Here is a tiny trained network, its code and every weight. The questions are about switching its units off for an input and a class, where a switched-off unit gives its printed mean instead of its output.

import numpy as np


def w(rows, s, z=0):
    codes = np.array(rows[::2]) - 128.0
    scale = np.full(codes.shape[1], s)
    scale[-1] = z or s
    return codes * scale


def norm(h):
    return h / np.sqrt((h * h).mean(-1, keepdims=True) + 1e-5)


def f(y):
    return np.maximum(y, 0)


def log_softmax(a):
    a = a - a.max(-1, keepdims=True)
    return a - np.log(np.exp(a).sum(-1, keepdims=True))


def net(x, mask):
    res = np.array(x, float).reshape(1, 7) / 4 @ E
    u = 0
    for l in range(2):
        y = f(norm(res) @ A[l][:, :-1].T + A[l][:, -1])
        res = res + np.where(mask[u : u + 4], y, B[l][:, -1]) @ B[l][:, :-1]
        u += 4
    return log_softmax(norm(res)[-1] @ U[:, :-1].T + U[:, -1])


A, B = {}, {}
E = w([
[138,115,236,139,176,13,196,141,20,169,121,120],'x0',
[151,40,158,225,55,101,108,8,234,162,15,171],'x1',
[127,151,130,135,121,120,144,111,121,100,104,138],'x2',
[173,129,48,197,157,55,52,178,100,183,187,169],'x3',
[35,185,39,83,32,163,165,119,71,209,72,91],'x4',
[11,131,112,247,138,156,143,120,78,52,131,69],'x5',
[202,159,162,222,96,254,129,184,89,106,184,228],'x6',
],0.0023)
A[0] = w([
[168,70,27,218,107,115,100,144,77,230,196,154,220],'L0N1',
[116,76,176,181,84,76,207,104,42,161,143,121,119],'L0N2',
[246,151,160,36,63,115,121,121,148,160,110,133,5],'L0N3',
[58,74,129,254,142,169,126,130,74,82,126,9,40],'L0N4',
],0.0036,0.0019)
B[0] = w([
[105,139,177,98,88,164,177,46,126,64,88,48,255],'L0N1',
[152,159,180,38,137,200,93,138,102,211,83,139,227],'L0N2',
[170,155,26,192,128,83,255,112,123,155,197,166,195],'L0N3',
[231,90,66,125,148,60,185,97,190,234,242,200,229],'L0N4',
],0.0057,0.0032)
A[1] = w([
[41,190,118,51,167,110,87,238,66,77,216,148,1],'L1N1',
[178,49,155,168,255,103,99,225,181,84,105,172,149],'L1N2',
[52,122,95,70,169,16,83,108,172,108,76,109,66],'L1N3',
[104,140,13,112,131,197,26,112,218,96,120,145,39],'L1N4',
],0.0043,0.00073)
B[1] = w([
[93,61,143,179,68,90,57,58,234,113,64,199,237],'L1N1',
[76,147,67,118,81,183,142,202,183,134,49,23,251],'L1N2',
[147,193,190,254,58,178,112,164,65,39,202,76,233],'L1N3',
[150,136,198,54,247,75,72,179,42,157,114,158,246],'L1N4',
],0.0061,0.0026)
U = w([
[158,133,8,144,153,64,237,137,154,162,226,160,186],'0',
[53,99,157,145,62,106,68,64,198,100,69,170,137],'1',
[104,169,227,80,253,110,95,183,45,165,86,121,151],'2',
[118,179,167,174,75,176,145,169,68,65,147,95,161],'3',
[48,144,78,118,94,171,155,211,140,120,50,51,105],'4',
[107,145,157,106,110,123,157,74,123,67,148,117,9],'5',
],0.0057,0.0011)

Each question gives the input, the list of numbers given to net, and the class t.
The units are the neurons (one row each of A and B). Each row of codes is followed by its name. A weight is (code - 128) times the scale printed after its matrix; where a second scale follows, it is the last column's (A, B and U).
mask holds one flag per neuron, layer by layer. A switched-off neuron (its flag False) gives its mean, the last column of its row in B, instead of its output. The means were averaged over made-up inputs and are rounded, as every weight is.
A unit's drop is (log p(t) with every unit on - log p(t) with that unit switched off) / (log p(t) with every unit on - log p(t) with every unit switched off).
The circuit of an input: a set's keep is (log p(t) with only the set's units on - log p(t) with every unit switched off) / (log p(t) with every unit on - log p(t) with every unit switched off). Starting from all 8 units, units are removed one at a time, each time the one whose removal leaves the highest keep (on an exact tie, the one counted first), for as long as the keep stays at least 0.8.
circuit, biggest first: the units of the circuit, biggest drop first
unit that matters most: the unit with the biggest drop
top k neurons: the k neurons with the biggest drops, biggest first
top k neurons in layer l: the k neurons of layer l with the biggest drops, biggest first
input [3,-8,7,4,-1,3,-5], class 1: circuit, biggest first -> L1N1
input [0,-3,-4,-7,-8,-6,-2], class 4: circuit, biggest first -> L1N2, L0N1
input [3,6,-6,3,-7,3,-3], class 4: top 2 neurons in layer 1 -> L1N2, L1N1
input [-5,1,-6,7,7,4,-7], class 3: top 2 neurons -> L1N3, L0N1
input [-5,-4,0,4,-4,-3,3], class 2: circuit, biggest first -> L1N4, L0N4
input [-2,0,-8,5,-1,4,-3], class 5: top 3 neurons -> L0N1, L0N3, L1N2
input [1,6,4,7,3,-2,-4], class 5: top 2 neurons -> L0N1, L1N2
input [-2,-3,-6,7,-3,-6,-7], class 3: circuit, biggest first -> L1N3, L0N4
input [6,-4,7,2,-8,-6,2], class 4: top 2 neurons in layer 1 -> L1N2, L1N4
input [3,-2,0,7,0,5,2], class 5: top 2 neurons -> L0N1, L0N3
input [-2,-3,-7,6,-8,-6,-1], class 4: top 2 neurons -> L1N2, L0N4
input [5,-5,-2,-4,-8,-6,7], class 4: top 3 neurons -> L1N2, L0N4, L0N1
input [-7,6,-4,6,-3,6,-8], class 3: top 2 neurons -> L1N3, L1N1
input [2,2,-5,2,-5,-6,-3], class 0: top 2 neurons -> L0N3, L1N1
input [-2,-6,4,4,2,7,-4], class 0: unit that matters most -> L0N4
input [5,-2,-6,-5,7,5,-8], class 3: top 2 neurons -> L1N3, L1N4
input [6,-6,4,-4,-3,-5,-3], class 1: top 2 neurons -> L1N1, L0N4
input [0,6,0,2,-7,0,-3], class 4: circuit, biggest first -> L1N2, L1N1
input [-7,3,-1,-4,6,-4,1], class 2: circuit, biggest first -> L1N4, L0N1
input [-7,2,6,-2,4,1,2], class 2: unit that matters most -> L1N4
input [-3,5,5,-3,-7,3,-7], class 3: circuit, biggest first -> L1N3, L1N1
input [1,-2,0,8,-2,-1,0], class 5: top 2 neurons in layer 0 -> L0N1, L0N2
input [-5,3,-1,6,-3,2,-1], class 5: top 3 neurons -> L0N1, L0N2, L1N2
input [3,6,-6,5,-2,3,-8], class 3: top 2 neurons -> L1N3, L1N1
